Below is a small trained network, with its code and all its weights. Each question gives an input and a class and asks what happens when units are switched off, that is, made to give their printed mean instead of their output.

import numpy as np


def w(rows, s, z=0):
    codes = np.array(rows[::2]) - 128.0
    scale = np.full(codes.shape[1], s)
    scale[-1] = z or s
    return codes * scale


def norm(h):
    return h / np.sqrt((h * h).mean(-1, keepdims=True) + 1e-5)


def f(y):
    return y / 2 * (1 + np.tanh(0.7978845608 * (y + 0.044715 * y**3)))


def log_softmax(a):
    a = a - a.max(-1, keepdims=True)
    return a - np.log(np.exp(a).sum(-1, keepdims=True))


def net(x, mask):
    res = np.array(x, float).reshape(1, 8) / 4 @ E
    u = 0
    for l in range(2):
        y = f(norm(res) @ A[l][:, :-1].T + A[l][:, -1])
        res = res + np.where(mask[u : u + 5], y, B[l][:, -1]) @ B[l][:, :-1]
        u += 5
    return log_softmax(norm(res)[-1] @ U[:, :-1].T + U[:, -1])


A, B = {}, {}
E = w([
[122,116,119,97,141,141,110],'x0',
[254,152,218,85,165,81,157],'x1',
[101,87,176,153,138,140,68],'x2',
[124,124,126,129,126,134,130],'x3',
[134,64,127,92,28,76,172],'x4',
[46,200,148,106,105,75,121],'x5',
[132,130,133,147,121,120,141],'x6',
[130,152,158,151,106,170,166],'x7',
],0.0095)
A[0] = w([
[164,30,152,230,127,140,88,103],'0.n0',
[154,172,1,88,121,142,215,111],'0.n1',
[75,35,245,175,113,136,38,104],'0.n2',
[28,87,56,172,107,190,125,1],'0.n3',
[200,33,73,176,109,149,117,31],'0.n4',
],0.0088,0.0035)
B[0] = w([
[139,121,15,103,178,141,141,225],'0.n0',
[170,174,57,118,107,108,61,236],'0.n1',
[204,241,65,69,59,75,132,249],'0.n2',
[171,53,170,246,115,61,59,253],'0.n3',
[56,141,149,108,128,243,195,215],'0.n4',
],0.011,0.0044)
A[1] = w([
[109,157,188,105,150,73,165,70],'1.n0',
[1,184,165,109,112,46,107,108],'1.n1',
[141,159,136,169,170,178,79,2],'1.n2',
[144,176,125,182,183,129,56,17],'1.n3',
[134,55,134,98,16,124,143,81],'1.n4',
],0.011,0.0044)
B[1] = w([
[169,12,151,106,126,189,136,188],'1.n0',
[207,62,51,117,191,250,194,255],'1.n1',
[18,129,166,79,152,141,194,154],'1.n2',
[52,220,178,90,107,69,164,213],'1.n3',
[12,165,172,96,168,71,215,230],'1.n4',
],0.012,0.0041)
U = w([
[12,157,156,42,193,94,200,132],'0',
[177,42,48,130,214,254,184,2],'1',
[152,132,107,101,157,115,129,230],'2',
[204,38,205,168,185,56,65,190],'3',
[194,221,31,70,87,84,99,10],'4',
[145,143,93,108,180,104,160,143],'5',
[132,151,118,115,148,142,163,147],'6',
[140,125,92,94,179,116,165,115],'7',
],0.0092,0.0066)

Each question gives the input, the list of numbers given to net, and the class t.
The units are the neurons (one row each of A and B). Each row of codes is followed by its name. A weight is (code - 128) times the scale printed after its matrix; where a second scale follows, it is the last column's (A, B and U).
mask holds one flag per neuron, layer by layer. A switched-off neuron (its flag False) gives its mean, the last column of its row in B, instead of its output. The means were averaged over made-up inputs and are rounded, as every weight is.
A unit's drop is (log p(t) with every unit on - log p(t) with that unit switched off) / (log p(t) with every unit on - log p(t) with every unit switched off).
The circuit of an input: a set's keep is (log p(t) with only the set's units on - log p(t) with every unit switched off) / (log p(t) with every unit on - log p(t) with every unit switched off). Starting from all 10 units, units are removed one at a time, each time the one whose removal leaves the highest keep (on an exact tie, the one counted first), for as long as the keep stays at least 0.8.
circuit, biggest first: the units of the circuit, biggest drop first
k most important neurons: the k neurons with the biggest drops, biggest first
top k neurons in layer l: the k neurons of layer l with the biggest drops, biggest first
input [1,-6,4,-4,-4,-5,-3,-6], class 3: circuit, biggest first : 0.n3
input [-1,4,-4,-2,-7,-7,-3,5], class 0: 3 most important neurons : 1.n2, 0.n2, 1.n1
input [1,2,-4,-5,7,0,3,1], class 0: 2 most important neurons : 1.n4, 0.n2
input [-6,-8,1,6,-1,-5,3,0], class 3: 2 most important neurons : 0.n3, 1.n1
input [7,1,-1,8,-8,-7,-7,0], class 0: 2 most important neurons : 1.n2, 1.n1
input [3,4,5,-4,-8,-6,3,0], class 0: 3 most important neurons : 1.n2, 1.n3, 1.n1
input [-6,-3,0,7,-7,-6,4,-6], class 0: 3 most important neurons : 1.n2, 1.n3, 1.n1
input [1,0,-5,-1,-5,0,-4,-2], class 0: 2 most important neurons : 0.n2, 1.n3
input [-6,7,-7,-2,6,2,-7,-7], class 3: top 3 neurons in layer 1 : 1.n3, 1.n0, 1.n1
input [7,5,-8,-3,-1,-1,6,8], class 4: circuit, biggest first : 0.n1, 1.n1
input [-3,7,-5,0,-4,6,-1,-3], class 3: top 3 neurons in layer 1 : 1.n0, 1.n4, 1.n2
input [8,-8,-3,4,-8,-8,2,5], class 0: 2 most important neurons : 1.n2, 1.n3
input [-6,7,-3,-4,4,3,2,-4], class 3: top 3 neurons in layer 0 : 0.n2, 0.n4, 0.n0
input [-5,-6,2,1,4,-5,-3,4], class 3: 4 most important neurons : 0.n3, 1.n1, 1.n3, 1.n2
input [2,8,-7,1,3,8,4,-3], class 1: top neuron in layer 1 : 1.n0
input [0,-8,-5,4,5,-5,2,8], class 3: top 3 neurons in layer 1 : 1.n1, 1.n3, 1.n2
input [4,5,5,-4,-7,3,-7,-6], class 0: top 2 neurons in layer 1 : 1.n3, 1.n2
input [-1,-7,8,-7,3,-5,3,-2], class 4: top 2 neurons in layer 0 : 0.n2, 0.n0
input [-2,3,7,-1,-3,-6,7,-5], class 4: 2 most important neurons : 0.n2, 1.n1
input [-3,-7,1,4,7,-5,-1,1], class 0: top 2 neurons in layer 1 : 1.n4, 1.n1
input [0,-3,-8,-5,4,-1,5,2], class 4: circuit, biggest first : 0.n1
input [5,5,8,2,4,-6,-6,-2], class 4: top 2 neurons in layer 1 : 1.n1, 1.n0
input [1,-3,-4,1,7,1,2,5], class 0: 3 most important neurons : 1.n4, 0.n2, 0.n0
input [5,5,-4,-4,7,-4,-5,-4], class 0: top 2 neurons in layer 1 : 1.n4, 1.n1
input [-7,-2,-6,3,-5,8,2,-5], class 1: 2 most important neurons : 1.n1, 0.n2
input [3,-7,7,-2,-3,-4,1,4], class 3: top 2 neurons in layer 0 : 0.n3, 0.n1
input [6,-1,1,-5,1,8,4,0], class 1: most important neuron : 1.n1
input [1,-5,-4,7,-5,8,-5,0], class 1: top 2 neurons in layer 1 : 1.n1, 1.n4
input [6,8,0,0,2,6,-2,-4], class 3: top 2 neurons in layer 0 : 0.n4, 0.n2
